Here is a tiny trained network, its code and every weight. The questions are about switching its units off for an input and a target symbol, where a switched-off unit gives its printed mean instead of its output.

import numpy as np


def w(rows, s, z=0):
    codes = np.array(rows[::2]) - 128.0
    scale = np.full(codes.shape[1], s)
    scale[-1] = z or s
    return codes * scale


def norm(h):
    return h / np.sqrt((h * h).mean(-1, keepdims=True) + 1e-5)


def f(y):
    return y / 2 * (1 + np.tanh(0.7978845608 * (y + 0.044715 * y**3)))


def softmax(a):
    e = np.exp(a - a.max(-1, keepdims=True))
    return e / e.sum(-1, keepdims=True)


def log_softmax(a):
    a = a - a.max(-1, keepdims=True)
    return a - np.log(np.exp(a).sum(-1, keepdims=True))


def net(x, mask):
    ids = ['αγδεηλμξπτ'.index(c) for c in x.split()]
    T = len(ids)
    res = E[ids] + P[:T]
    r = norm(res)
    for j in range(3):
        rows = slice(2 * j, 2 * j + 2)
        q, k, v = (r @ M[0][rows].T for M in (Q, K, V))
        z = softmax(np.where(np.tri(T) > 0, q @ k.T / 2**0.5, -1e9)) @ v
        o = O[0][rows]
        res = res + np.where(mask[j], z, o[:, -1]) @ o[:, :-1]
    y = f(norm(res) @ A[0][:, :-1].T + A[0][:, -1])
    res = res + np.where(mask[3:11], y, B[0][:, -1]) @ B[0][:, :-1]
    return log_softmax(norm(res)[-1] @ U[:, :-1].T + U[:, -1])


Q, K, V, O, A, B = {}, {}, {}, {}, {}, {}
E = w([
[102,104,115,185,129],'α',
[204,96,8,176,163],'γ',
[106,96,129,192,138],'δ',
[132,45,145,151,157],'ε',
[122,59,132,129,161],'η',
[102,97,104,70,119],'λ',
[103,153,87,66,16],'μ',
[30,114,77,199,103],'ξ',
[79,156,127,83,188],'π',
[48,116,79,178,106],'τ',
],0.015)
P = w([
[2,55,53,111,56],'0',
[127,90,34,130,134],'1',
[129,116,74,146,142],'2',
[131,132,98,169,136],'3',
[135,140,106,181,141],'4',
[157,129,130,176,124],'5',
],0.0077)
Q[0] = w([
[85,127,114,187,134],'h0',
[97,181,193,143,140],'h0',
[217,82,146,183,80],'h1',
[174,9,45,180,55],'h1',
[180,124,170,148,126],'h2',
[118,77,150,126,146],'h2',
],0.014)
K[0] = w([
[170,116,151,174,174],'h0',
[157,175,182,114,150],'h0',
[116,6,86,174,106],'h1',
[40,117,85,92,82],'h1',
[172,144,153,146,152],'h2',
[121,97,99,127,150],'h2',
],0.014)
V[0] = w([
[56,82,179,146,164],'h0',
[197,165,129,129,170],'h0',
[76,177,146,135,77],'h1',
[193,149,86,151,133],'h1',
[31,113,253,86,87],'h2',
[131,64,133,151,68],'h2',
],0.015)
O[0] = w([
[130,35,113,121,121,213],'h0',
[199,132,93,99,179,2],'h0',
[193,91,185,128,171,186],'h1',
[66,159,111,108,151,28],'h1',
[173,1,186,140,168,139],'h2',
[78,97,167,212,101,170],'h2',
],0.01,0.0085)
A[0] = w([
[167,73,117,134,79,155],'n0',
[30,50,66,133,72,252],'n1',
[185,127,199,94,113,156],'n2',
[34,141,114,208,80,205],'n3',
[185,149,28,129,43,123],'n4',
[131,115,97,60,238,217],'n5',
[112,228,72,60,86,114],'n6',
[146,179,150,255,49,233],'n7',
],0.012,0.0018)
B[0] = w([
[42,89,174,211,105,174],'n0',
[133,196,254,227,210,249],'n1',
[98,154,60,197,148,131],'n2',
[212,17,81,103,107,206],'n3',
[141,9,125,45,231,138],'n4',
[139,196,9,87,48,160],'n5',
[63,206,208,246,220,136],'n6',
[111,237,25,40,170,189],'n7',
],0.0098,0.016)
U = w([
[113,52,206,187,166,197],'α',
[72,248,112,207,206,95],'γ',
[129,153,52,101,84,250],'δ',
[125,146,146,87,158,75],'ε',
[139,147,159,113,111,1],'η',
[182,144,144,118,122,33],'λ',
[102,126,84,111,162,116],'μ',
[129,140,148,78,151,28],'ξ',
[120,135,142,83,155,29],'π',
[132,143,154,84,141,44],'τ',
],0.012,0.0042)

Each question gives the input, a string of symbols that net reads in full, and the target symbol t.
The units are the heads (2 rows each of Q, K, V and O) and the neurons (one row each of A and B). Each row of codes is followed by its name. A weight is (code - 128) times the scale printed after its matrix; where a second scale follows, it is the last column's (O, A, B and U).
mask holds one flag per unit, heads first, then neurons. A switched-off unit (its flag False) gives its mean, the last column of its rows in O or B, instead of its output. The means were averaged over made-up inputs and are rounded, as every weight is.
A unit's drop is (log p(t) with every unit on - log p(t) with that unit switched off) / (log p(t) with every unit on - log p(t) with every unit switched off).
The circuit of an input: a set's keep is (log p(t) with only the set's units on - log p(t) with every unit switched off) / (log p(t) with every unit on - log p(t) with every unit switched off). Starting from all 11 units, units are removed one at a time, each time the one whose removal leaves the highest keep (on an exact tie, the one counted first), for as long as the keep stays at least 0.8.
units of the circuit, in order: the units of the circuit, biggest drop first
unit that matters most: the unit with the biggest drop
top k neurons: the k neurons with the biggest drops, biggest first
drop of u: that unit's drop, to one decimal
input π δ π, target γ: units of the circuit, in order -> (n3; h2; n5)
input γ π λ λ δ, target γ: top 2 neurons -> (n7; n1)
input γ μ τ, target γ: unit that matters most -> h2
input μ δ γ μ, target δ: units of the circuit, in order -> (h0; n1; h1)
input α π π π, target δ: units of the circuit, in order -> (h2; n5; n1)
input ξ δ π μ μ δ, target γ: top 2 neurons -> (n7; n4)
input μ α π π μ, target γ: top 3 neurons -> (n7; n5; n0)
input μ α μ μ δ μ, target δ: top 2 neurons -> (n1; n7)
input π μ π, target γ: units of the circuit, in order -> (h2; n3; n5)
input π π π, target δ: units of the circuit, in order -> (h2; n5)
input α η μ α, target γ: top 3 neurons -> (n7; n4; n1)
input γ π μ γ, target γ: top 2 neurons -> (n6; n3)
input μ γ α, target δ: units of the circuit, in order -> (h2; n1; h0; h1)
input μ γ τ, target δ: top 3 neurons -> (n1; n7; n3)
input μ μ α γ, target δ: drop of h0 -> 0.2
input μ α α, target γ: drop of h2 -> 1.5
input μ π γ α, target δ: drop of h2 -> 0.6
